(in the rows, 128 means zero)
Rows near named flat spaces through zero
zhrt: [119, 125, 161, 127, 127, 97, 124, 129, 119, 135, 151, 116, 114, 126, 141, 164, 151, 117, 113, 132, 134, 113, 115, 137, 99, 142, 133, 153]
jlmd: [114, 144, 156, 82, 140, 134, 105, 117, 104, 116, 153, 137, 104, 150, 117, 140, 174, 146, 111, 123, 118, 162, 105, 158, 100, 147, 107, 141]
znnj: [138, 134, 95, 123, 113, 156, 134, 138, 123, 134, 58, 179, 142, 137, 103, 93, 103, 148, 141, 127, 134, 126, 158, 126, 177, 114, 134, 118]
jlmd: [123, 117, 130, 142, 118, 114, 136, 119, 133, 114, 141, 116, 134, 122, 140, 142, 111, 113, 133, 134, 123, 116, 132, 106, 120, 123, 137, 121]
zhrt: [129, 129, 131, 124, 134, 141, 118, 135, 127, 131, 101, 143, 123, 129, 119, 118, 140, 140, 118, 130, 133, 121, 141, 144, 131, 128, 111, 129]
znnj: [120, 120, 177, 110, 141, 106, 97, 113, 123, 158, 196, 103, 108, 133, 133, 134, 175, 111, 88, 129, 112, 133, 101, 126, 83, 174, 125, 149]
fcpp: [116, 110, 150, 106, 141, 171, 87, 120, 128, 105, 78, 166, 106, 140, 107, 111, 163, 167, 88, 139, 111, 114, 170, 144, 114, 139, 68, 112]
tmrg: [139, 146, 104, 131, 138, 133, 140, 136, 132, 136, 144, 110, 139, 122, 129, 111, 119, 121, 149, 118, 137, 151, 107, 138, 141, 116, 135, 124]
jlmd: [114, 95, 171, 149, 96, 78, 128, 117, 126, 138, 136, 130, 123, 123, 148, 174, 122, 99, 104, 146, 123, 71, 146, 87, 103, 150, 157, 149]
tmrg: [135, 117, 95, 146, 120, 131, 154, 126, 141, 127, 132, 124, 134, 133, 133, 139, 94, 144, 151, 119, 118, 141, 123, 98, 161, 119, 158, 125]
llcm: [114, 146, 142, 80, 84, 125, 114, 102, 89, 126, 110, 189, 147, 153, 98, 94, 116, 104, 127, 137, 115, 136, 142, 104, 135, 143, 151, 118]
fcpp: [141, 134, 97, 116, 147, 158, 134, 143, 131, 146, 112, 144, 110, 147, 111, 126, 139, 184, 134, 107, 125, 167, 112, 149, 167, 131, 131, 144]
zhrt: [126, 128, 118, 129, 144, 157, 119, 123, 139, 98, 120, 119, 131, 121, 126, 108, 128, 135, 129, 131, 122, 134, 141, 136, 120, 112, 91, 98]
fcpp: [154, 165, 121, 98, 152, 156, 100, 161, 116, 205, 91, 161, 129, 132, 89, 51, 170, 136, 110, 116, 155, 146, 120, 185, 157, 148, 116, 149]
jlmd: [130, 114, 152, 127, 104, 111, 115, 140, 117, 176, 78, 177, 121, 135, 114, 126, 138, 129, 98, 138, 136, 84, 157, 120, 143, 156, 149, 159]
zhrt: [118, 149, 141, 105, 110, 103, 139, 130, 98, 122, 130, 146, 122, 142, 127, 162, 135, 126, 140, 125, 139, 138, 109, 144, 124, 127, 150, 153]
jlmd: [127, 154, 127, 136, 96, 102, 149, 146, 106, 119, 71, 156, 153, 114, 129, 132, 102, 92, 153, 140, 168, 91, 148, 145, 136, 95, 144, 132]
fcpp: [127, 135, 113, 101, 127, 169, 112, 120, 120, 113, 90, 167, 132, 144, 100, 88, 127, 151, 126, 128, 115, 146, 149, 131, 147, 125, 106, 105]
jlmd: [152, 118, 109, 141, 161, 156, 118, 150, 153, 179, 119, 121, 115, 125, 118, 98, 148, 162, 111, 115, 129, 137, 125, 142, 155, 145, 118, 140]
llcm: [136, 175, 125, 98, 153, 135, 125, 152, 107, 143, 129, 127, 122, 131, 116, 115, 164, 135, 139, 114, 158, 164, 93, 196, 127, 120, 114, 148]
jlmd: [128, 138, 145, 108, 119, 124, 115, 140, 107, 154, 90, 168, 120, 138, 111, 122, 150, 134, 112, 131, 142, 115, 138, 150, 135, 142, 131, 151]
llcm: [134, 117, 104, 124, 139, 166, 116, 107, 147, 122, 149, 119, 140, 132, 116, 77, 113, 134, 127, 124, 97, 157, 133, 97, 140, 134, 115, 89]
tmrg: [119, 109, 150, 145, 75, 93, 130, 117, 118, 131, 88, 164, 154, 118, 130, 124, 90, 78, 121, 154, 132, 61, 176, 79, 127, 130, 157, 121]
tmrg: [123, 152, 142, 91, 104, 107, 120, 106, 100, 148, 176, 136, 147, 142, 116, 99, 125, 84, 133, 127, 118, 156, 101, 109, 120, 150, 163, 128]
zhrt: [123, 147, 128, 106, 130, 143, 124, 136, 110, 108, 90, 156, 122, 137, 114, 129, 142, 147, 132, 128, 139, 135, 135, 162, 130, 115, 107, 129]
fcpp: [123, 123, 102, 130, 138, 135, 160, 131, 131, 90, 137, 118, 102, 147, 140, 196, 123, 187, 154, 110, 119, 166, 103, 137, 145, 110, 137, 144]
znnj: [131, 118, 125, 161, 126, 115, 140, 137, 143, 123, 117, 110, 138, 106, 145, 136, 110, 109, 135, 136, 142, 96, 142, 121, 124, 111, 128, 122]
llcm: [149, 151, 75, 139, 140, 156, 154, 161, 134, 134, 73, 142, 136, 124, 117, 112, 110, 160, 162, 113, 156, 145, 129, 162, 180, 93, 129, 129]
znnj: [124, 121, 122, 125, 98, 136, 122, 104, 126, 119, 114, 151, 158, 128, 116, 83, 91, 97, 131, 141, 111, 115, 159, 82, 137, 127, 137, 92]
fcpp: [147, 164, 129, 111, 133, 129, 111, 149, 115, 190, 115, 142, 147, 119, 106, 60, 146, 94, 122, 126, 156, 130, 120, 160, 139, 140, 132, 138]
znnj: [116, 159, 179, 96, 113, 83, 106, 112, 96, 147, 190, 113, 144, 123, 130, 109, 152, 51, 116, 139, 137, 128, 99, 134, 75, 152, 140, 136]
jlmd: [127, 113, 132, 116, 132, 143, 113, 116, 131, 139, 139, 137, 116, 143, 118, 119, 140, 148, 110, 125, 105, 141, 129, 113, 132, 151, 126, 128]
llcm: [127, 127, 126, 115, 125, 139, 118, 114, 127, 129, 138, 134, 135, 135, 118, 103, 125, 123, 124, 128, 113, 140, 130, 112, 130, 137, 128, 114]
znnj: [137, 108, 146, 127, 137, 135, 103, 137, 135, 181, 112, 147, 111, 134, 115, 110, 157, 146, 88, 128, 122, 110, 141, 127, 136, 165, 126, 150]
tmrg: [120, 123, 166, 132, 114, 115, 104, 133, 119, 131, 81, 152, 135, 112, 125, 113, 140, 95, 100, 152, 145, 67, 171, 137, 101, 131, 104, 124]
zhrt: [114, 155, 112, 104, 115, 130, 146, 107, 108, 70, 153, 123, 144, 138, 129, 138, 104, 116, 167, 125, 122, 168, 108, 127, 121, 100, 132, 103]
zhrt: [115, 119, 185, 128, 142, 101, 104, 135, 123, 132, 141, 112, 100, 119, 144, 169, 180, 121, 90, 139, 139, 94, 126, 158, 74, 147, 100, 156]
zhrt: [143, 122, 94, 147, 132, 140, 145, 139, 144, 145, 116, 126, 134, 126, 127, 119, 106, 145, 143, 119, 130, 135, 128, 118, 164, 120, 144, 128]
llcm: [143, 131, 105, 154, 144, 129, 149, 159, 141, 141, 101, 118, 121, 117, 136, 146, 126, 150, 142, 119, 153, 121, 124, 156, 150, 109, 130, 146]
fcpp: [118, 110, 138, 124, 128, 145, 113, 116, 132, 104, 110, 141, 119, 133, 124, 129, 133, 144, 112, 136, 112, 117, 153, 119, 118, 131, 103, 113]
llcm: [126, 150, 139, 110, 110, 109, 133, 141, 100, 142, 100, 160, 128, 136, 119, 139, 136, 122, 133, 129, 150, 121, 125, 151, 135, 128, 146, 154]
tmrg: [117, 104, 135, 117, 122, 131, 127, 110, 127, 115, 144, 138, 106, 152, 128, 164, 133, 164, 117, 124, 98, 143, 125, 103, 130, 147, 138, 138]
llcm: [120, 135, 171, 115, 110, 83, 123, 136, 102, 157, 129, 145, 115, 133, 132, 163, 155, 110, 110, 134, 146, 103, 119, 143, 107, 150, 152, 172]
znnj: [119, 122, 140, 155, 135, 99, 142, 121, 141, 96, 179, 70, 131, 106, 164, 168, 120, 97, 139, 133, 132, 117, 111, 122, 88, 112, 123, 121]
tmrg: [141, 129, 64, 152, 180, 155, 176, 145, 161, 93, 179, 61, 99, 134, 154, 193, 123, 207, 175, 90, 122, 205, 67, 155, 155, 94, 126, 137]
znnj: [133, 138, 99, 140, 126, 137, 151, 143, 129, 109, 91, 136, 136, 123, 129, 136, 106, 141, 156, 124, 145, 128, 135, 142, 152, 96, 128, 123]
fcpp: [139, 141, 108, 128, 145, 127, 149, 149, 128, 145, 137, 118, 111, 137, 131, 158, 140, 163, 144, 108, 140, 159, 94, 157, 150, 124, 144, 159]
tmrg: [138, 136, 126, 138, 136, 138, 118, 145, 133, 143, 92, 133, 139, 110, 122, 92, 132, 113, 122, 135, 149, 104, 149, 149, 130, 119, 106, 119]
[127, 126, 100, 129, 113, 115, 161, 112, 128, 118, 176, 112, 132, 144, 138, 159, 94, 136, 161, 113, 108, 168, 94, 90, 150, 126, 178, 132]
tmrg
[118, 143, 124, 97, 149, 151, 120, 109, 123, 90, 175, 107, 119, 142, 125, 128, 145, 144, 136, 118, 108, 183, 99, 143, 109, 125, 103, 110]
jlmd
[148, 83, 118, 159, 131, 138, 116, 124, 164, 190, 137, 123, 129, 125, 124, 91, 115, 134, 99, 127, 102, 109, 145, 72, 157, 166, 150, 128]
fcpp
[107, 171, 128, 59, 107, 151, 118, 105, 80, 75, 110, 180, 136, 160, 96, 110, 132, 133, 148, 128, 120, 176, 125, 150, 126, 114, 114, 107]
jlmd
[119, 142, 134, 119, 102, 82, 155, 118, 106, 124, 177, 117, 132, 138, 143, 174, 112, 105, 154, 122, 129, 147, 90, 112, 122, 130, 181, 151]
zhrt
[125, 124, 109, 148, 117, 129, 147, 121, 137, 92, 121, 117, 146, 117, 139, 132, 91, 114, 152, 134, 128, 119, 141, 108, 132, 100, 129, 101]
znnj
[137, 136, 127, 136, 189, 138, 124, 142, 151, 130, 196, 55, 103, 115, 148, 145, 172, 148, 125, 110, 132, 167, 78, 174, 98, 128, 93, 137]
jlmd
[120, 169, 158, 107, 121, 86, 128, 128, 99, 128, 173, 106, 141, 118, 138, 134, 144, 69, 140, 132, 153, 134, 92, 157, 87, 124, 137, 140]
znnj
[117, 146, 129, 100, 114, 128, 126, 106, 109, 105, 153, 134, 141, 139, 120, 115, 119, 109, 141, 129, 116, 155, 116, 118, 119, 126, 134, 111]
znnj
[129, 128, 117, 143, 151, 133, 142, 140, 140, 106, 136, 100, 114, 122, 143, 162, 135, 152, 140, 120, 136, 138, 114, 152, 123, 109, 112, 133]
tmrg
[122, 164, 129, 80, 149, 159, 103, 109, 112, 106, 168, 119, 134, 138, 110, 80, 153, 119, 131, 122, 116, 185, 102, 156, 105, 128, 92, 99]
llcm
[125, 149, 107, 110, 141, 167, 127, 134, 120, 84, 84, 148, 127, 133, 114, 116, 132, 157, 144, 125, 136, 148, 140, 167, 136, 96, 87, 106]
zhrt
[126, 137, 137, 105, 131, 135, 115, 130, 115, 136, 119, 147, 118, 140, 115, 123, 150, 141, 118, 125, 128, 139, 125, 146, 127, 139, 121, 138]
jlmd
[119, 139, 153, 114, 130, 112, 120, 127, 114, 124, 146, 122, 120, 128, 132, 144, 151, 116, 121, 131, 135, 129, 115, 148, 101, 133, 121, 139]
llcm
[126, 128, 138, 129, 124, 125, 121, 130, 126, 130, 114, 135, 131, 123, 127, 121, 131, 117, 120, 135, 134, 110, 140, 131, 121, 128, 121, 126]
tmrg
[128, 86, 136, 165, 156, 127, 128, 130, 164, 125, 158, 82, 99, 118, 155, 173, 143, 157, 107, 126, 112, 113, 126, 116, 110, 138, 112, 137]
znnj
[112, 143, 154, 104, 92, 78, 140, 107, 96, 127, 180, 130, 135, 142, 136, 162, 120, 89, 140, 130, 123, 140, 97, 105, 109, 143, 178, 148]
zhrt
[119, 128, 144, 120, 104, 109, 129, 123, 111, 128, 114, 152, 130, 134, 126, 141, 124, 116, 125, 136, 130, 111, 137, 119, 125, 133, 144, 138]
llcm
[130, 103, 130, 157, 160, 149, 111, 121, 165, 111, 151, 81, 127, 105, 144, 110, 133, 123, 111, 134, 114, 114, 142, 119, 101, 124, 83, 95]
zhrt
[116, 162, 125, 117, 115, 115, 145, 127, 105, 81, 124, 126, 146, 121, 135, 141, 113, 100, 162, 133, 149, 134, 120, 152, 112, 91, 123, 115]
jlmd
[141, 77, 97, 197, 150, 141, 148, 135, 185, 120, 129, 81, 122, 105, 157, 150, 98, 154, 130, 127, 115, 102, 148, 92, 143, 114, 120, 112]
llcm
[144, 152, 97, 117, 136, 151, 134, 146, 123, 150, 101, 146, 135, 134, 109, 95, 126, 145, 144, 115, 142, 154, 120, 153, 164, 119, 132, 131]
llcm
[122, 135, 153, 138, 100, 86, 137, 143, 109, 136, 93, 148, 135, 116, 137, 154, 123, 95, 128, 143, 159, 78, 144, 137, 118, 121, 147, 151]
jlmd
[141, 105, 132, 163, 125, 111, 131, 148, 145, 174, 105, 127, 126, 113, 136, 131, 124, 123, 112, 132, 141, 84, 145, 116, 141, 140, 145, 149]
jlmd
[126, 139, 115, 119, 119, 129, 139, 123, 120, 116, 130, 134, 136, 135, 125, 128, 114, 127, 146, 124, 127, 145, 121, 124, 138, 119, 140, 123]
zhrt
[140, 122, 94, 146, 151, 167, 131, 137, 153, 115, 104, 119, 132, 119, 125, 103, 116, 153, 137, 123, 127, 134, 143, 134, 148, 107, 100, 103]
zhrt
[131, 123, 130, 129, 90, 118, 129, 136, 114, 155, 59, 187, 142, 132, 110, 111, 107, 118, 122, 140, 140, 86, 168, 110, 158, 133, 154, 137]
jlmd

Rows near named flat spaces through zero
sljh: [147, 119, 129, 98, 153, 125, 154, 105, 140, 115, 116, 144, 103, 131, 126, 115, 123, 125, 138, 125, 108, 137, 123, 131, 145, 136, 115, 164]
cjlt: [149, 133, 118, 133, 177, 114, 134, 114, 145, 144, 175, 158, 117, 156, 93, 157, 104, 124, 128, 172, 114, 109, 118, 130, 157, 122, 134, 120]
hcgh: [144, 138, 131, 90, 144, 82, 159, 116, 103, 157, 200, 120, 104, 94, 144, 65, 101, 128, 130, 67, 129, 165, 152, 109, 155, 159, 144, 164]
jnnc: [134, 112, 134, 146, 183, 134, 177, 65, 104, 158, 154, 116, 155, 119, 126, 141, 86, 127, 92, 143, 141, 80, 168, 154, 88, 118, 125, 128]
jnnc: [147, 132, 139, 91, 130, 139, 145, 112, 142, 140, 102, 137, 123, 114, 112, 111, 133, 131, 131, 125, 136, 140, 122, 165, 119, 122, 135, 151]
jnnc: [115, 133, 120, 144, 98, 122, 82, 163, 139, 118, 133, 135, 131, 157, 150, 145, 142, 125, 144, 137, 104, 146, 126, 109, 155, 142, 125, 142]
cjlt: [132, 113, 134, 99, 137, 149, 166, 97, 120, 102, 65, 125, 108, 104, 120, 100, 137, 131, 126, 123, 130, 124, 119, 147, 99, 125, 116, 140]
jnnc: [123, 148, 118, 147, 130, 106, 107, 146, 124, 135, 162, 133, 124, 135, 101, 138, 117, 130, 129, 152, 126, 122, 112, 116, 128, 123, 146, 99]
cjlt: [122, 106, 130, 99, 151, 149, 177, 87, 116, 109, 76, 131, 91, 102, 117, 93, 136, 130, 131, 137, 126, 123, 122, 150, 115, 134, 124, 132]
hcgh: [167, 168, 106, 122, 110, 162, 111, 133, 112, 116, 77, 140, 156, 171, 85, 148, 141, 152, 101, 193, 124, 114, 134, 186, 100, 100, 126, 137]
sljh: [128, 117, 119, 142, 153, 126, 150, 108, 124, 111, 132, 133, 119, 147, 141, 139, 119, 126, 129, 143, 103, 119, 148, 120, 149, 133, 108, 141]
jnnc: [107, 79, 148, 56, 134, 154, 121, 121, 137, 163, 123, 142, 83, 77, 123, 68, 147, 114, 144, 96, 166, 142, 76, 124, 138, 178, 168, 115]
cjlt: [106, 145, 124, 170, 139, 85, 128, 140, 134, 111, 152, 126, 108, 120, 101, 144, 112, 124, 144, 148, 113, 120, 105, 99, 121, 108, 134, 86]
jnnc: [146, 161, 127, 124, 94, 82, 86, 166, 133, 100, 134, 126, 130, 143, 139, 122, 118, 128, 140, 99, 95, 161, 110, 91, 115, 133, 117, 179]
hcgh: [165, 123, 118, 86, 133, 155, 115, 104, 102, 122, 97, 141, 139, 160, 132, 113, 120, 136, 101, 148, 111, 120, 135, 152, 101, 156, 119, 198]
sljh: [109, 139, 152, 105, 90, 98, 106, 151, 174, 120, 94, 135, 99, 97, 130, 105, 144, 119, 178, 103, 107, 180, 88, 130, 123, 129, 142, 161]
hcgh: [92, 122, 151, 117, 142, 98, 174, 96, 116, 130, 109, 107, 89, 45, 104, 73, 112, 124, 142, 104, 144, 130, 102, 132, 66, 123, 154, 103]
sljh: [149, 142, 142, 115, 147, 120, 142, 106, 128, 166, 148, 124, 149, 106, 99, 125, 102, 130, 109, 124, 155, 114, 126, 157, 86, 110, 148, 127]
sljh: [138, 114, 126, 127, 157, 153, 124, 108, 113, 175, 167, 133, 155, 138, 115, 144, 111, 128, 95, 151, 159, 90, 140, 146, 120, 135, 147, 106]
cjlt: [166, 124, 144, 100, 94, 171, 104, 139, 147, 123, 73, 122, 180, 145, 150, 147, 147, 131, 108, 93, 152, 128, 128, 146, 97, 116, 103, 169]
hcgh: [132, 139, 128, 108, 135, 114, 145, 129, 126, 129, 133, 131, 101, 103, 99, 101, 128, 130, 136, 121, 137, 139, 107, 127, 130, 123, 143, 109]
cjlt: [137, 145, 129, 81, 120, 119, 151, 109, 88, 166, 147, 118, 117, 92, 129, 57, 121, 140, 119, 104, 140, 160, 158, 164, 121, 153, 160, 162]
jnnc: [102, 106, 118, 147, 122, 184, 137, 130, 145, 132, 96, 139, 127, 146, 133, 157, 174, 131, 138, 172, 138, 121, 148, 164, 185, 118, 126, 81]
hcgh: [84, 106, 138, 175, 93, 157, 84, 147, 139, 129, 96, 112, 166, 134, 156, 170, 147, 121, 126, 141, 141, 105, 127, 128, 96, 122, 126, 99]
hcgh: [95, 100, 116, 99, 126, 157, 126, 120, 89, 143, 123, 131, 91, 108, 130, 77, 148, 131, 126, 144, 141, 130, 124, 135, 144, 176, 159, 105]
sljh: [109, 100, 116, 158, 131, 141, 112, 133, 126, 115, 143, 131, 132, 165, 173, 155, 134, 120, 130, 137, 106, 119, 151, 98, 171, 152, 106, 133]
sljh: [131, 126, 117, 126, 107, 154, 108, 156, 122, 118, 118, 128, 135, 143, 129, 134, 153, 133, 121, 126, 145, 127, 122, 117, 148, 129, 123, 101]
hcgh: [72, 129, 119, 179, 139, 133, 182, 98, 104, 126, 107, 110, 108, 96, 115, 123, 137, 137, 135, 177, 126, 113, 163, 166, 123, 104, 140, 66]
jnnc: [115, 145, 109, 183, 124, 108, 115, 153, 111, 107, 157, 118, 136, 150, 125, 158, 122, 132, 122, 147, 118, 112, 137, 94, 137, 113, 119, 86]
cjlt: [110, 127, 143, 120, 95, 154, 111, 144, 156, 169, 116, 129, 143, 113, 135, 130, 159, 128, 143, 125, 155, 149, 134, 170, 145, 123, 153, 114]
jnnc: [118, 112, 122, 127, 114, 180, 129, 110, 122, 152, 101, 133, 150, 154, 163, 136, 154, 135, 122, 160, 122, 133, 183, 187, 159, 144, 127, 157]
cjlt: [74, 73, 130, 129, 158, 167, 135, 104, 123, 168, 142, 139, 100, 105, 125, 120, 142, 116, 133, 163, 156, 100, 118, 138, 153, 161, 163, 65]
cjlt: [62, 109, 114, 150, 122, 101, 134, 127, 54, 128, 173, 95, 91, 85, 163, 64, 119, 127, 126, 106, 126, 134, 151, 79, 129, 181, 152, 95]
hcgh: [93, 106, 104, 130, 143, 154, 162, 89, 68, 145, 135, 123, 104, 125, 153, 88, 135, 138, 116, 166, 116, 125, 188, 160, 159, 170, 143, 128]
sljh: [174, 144, 134, 51, 97, 136, 131, 150, 114, 109, 91, 119, 118, 98, 115, 67, 147, 138, 118, 56, 161, 161, 96, 118, 109, 132, 125, 150]
hcgh: [169, 155, 116, 159, 167, 106, 174, 112, 158, 99, 140, 143, 133, 171, 115, 180, 111, 131, 134, 153, 90, 123, 157, 134, 170, 81, 85, 145]
cjlt: [167, 160, 122, 146, 145, 84, 131, 132, 126, 77, 128, 124, 134, 146, 100, 150, 92, 130, 116, 124, 103, 109, 103, 88, 80, 96, 97, 143]
jnnc: [101, 90, 136, 113, 162, 143, 127, 110, 130, 173, 161, 141, 105, 101, 108, 116, 122, 115, 129, 143, 159, 104, 98, 126, 132, 154, 167, 81]
sljh: [74, 105, 103, 140, 132, 136, 122, 113, 63, 122, 131, 122, 90, 122, 139, 87, 130, 132, 122, 172, 110, 116, 140, 118, 126, 180, 151, 108]
sljh: [104, 100, 121, 155, 127, 147, 94, 133, 103, 153, 169, 120, 156, 148, 165, 146, 123, 122, 107, 133, 140, 103, 152, 107, 137, 160, 134, 113]
[169, 111, 94, 97, 127, 210, 116, 160, 125, 104, 102, 156, 127, 186, 109, 151, 183, 140, 106, 153, 161, 110, 113, 122, 207, 130, 106, 74]
sljh
[133, 134, 131, 151, 149, 120, 143, 126, 155, 117, 127, 135, 128, 132, 101, 163, 122, 125, 134, 145, 128, 111, 112, 126, 127, 93, 119, 98]
jnnc
[132, 130, 124, 99, 118, 129, 131, 126, 89, 124, 121, 115, 117, 105, 126, 82, 127, 135, 113, 106, 142, 134, 123, 121, 103, 148, 138, 132]
sljh
[121, 180, 137, 123, 98, 78, 105, 153, 109, 201, 205, 111, 141, 82, 103, 87, 108, 137, 127, 106, 158, 162, 136, 151, 106, 127, 193, 114]
cjlt
[143, 152, 123, 127, 154, 90, 161, 110, 117, 99, 125, 128, 101, 115, 92, 112, 102, 133, 130, 137, 107, 125, 113, 121, 100, 110, 122, 133]
cjlt
[91, 67, 134, 116, 136, 162, 118, 103, 103, 161, 146, 122, 130, 121, 187, 107, 129, 115, 117, 113, 139, 116, 153, 119, 139, 191, 138, 145]
jnnc
[142, 157, 126, 141, 137, 101, 154, 127, 159, 91, 100, 140, 107, 136, 98, 146, 127, 131, 153, 151, 94, 140, 115, 137, 136, 88, 109, 134]
cjlt
[159, 133, 121, 116, 133, 126, 133, 122, 117, 105, 122, 129, 136, 151, 139, 128, 119, 132, 115, 116, 112, 128, 139, 118, 126, 132, 103, 168]
cjlt
[96, 116, 127, 93, 96, 141, 89, 151, 126, 134, 103, 140, 90, 110, 122, 87, 159, 126, 151, 138, 130, 154, 88, 131, 136, 166, 163, 121]
sljh
[141, 125, 138, 108, 118, 149, 141, 124, 160, 116, 79, 137, 128, 131, 134, 134, 151, 128, 143, 122, 123, 145, 128, 155, 141, 114, 112, 153]
jnnc
[131, 137, 127, 111, 111, 123, 103, 168, 142, 138, 150, 136, 114, 119, 107, 119, 146, 127, 140, 110, 152, 145, 92, 107, 156, 129, 148, 89]
hcgh
[116, 154, 143, 205, 123, 82, 135, 130, 147, 128, 156, 99, 177, 127, 150, 181, 97, 124, 129, 113, 115, 119, 165, 119, 96, 80, 108, 129]
sljh
[127, 105, 141, 146, 149, 121, 166, 121, 146, 81, 108, 113, 120, 110, 136, 145, 124, 117, 132, 84, 136, 109, 109, 79, 118, 102, 88, 100]
jnnc
[114, 126, 120, 151, 145, 114, 105, 139, 130, 164, 199, 139, 129, 143, 123, 148, 114, 122, 129, 152, 130, 117, 130, 113, 161, 141, 151, 98]
cjlt
[148, 97, 152, 127, 139, 134, 159, 84, 143, 101, 89, 111, 164, 138, 200, 144, 109, 117, 119, 74, 103, 124, 171, 124, 99, 130, 69, 224]
jnnc
[96, 79, 145, 99, 109, 137, 65, 149, 162, 145, 134, 149, 109, 133, 173, 120, 145, 104, 160, 107, 116, 151, 91, 95, 159, 190, 142, 164]
jnnc
[115, 79, 123, 114, 153, 171, 125, 107, 113, 151, 141, 138, 126, 139, 148, 127, 133, 120, 113, 140, 144, 102, 136, 126, 152, 167, 134, 118]
cjlt
[172, 141, 130, 109, 157, 129, 167, 108, 148, 120, 118, 140, 128, 134, 99, 139, 120, 132, 124, 128, 130, 123, 126, 148, 133, 96, 111, 138]
sljh
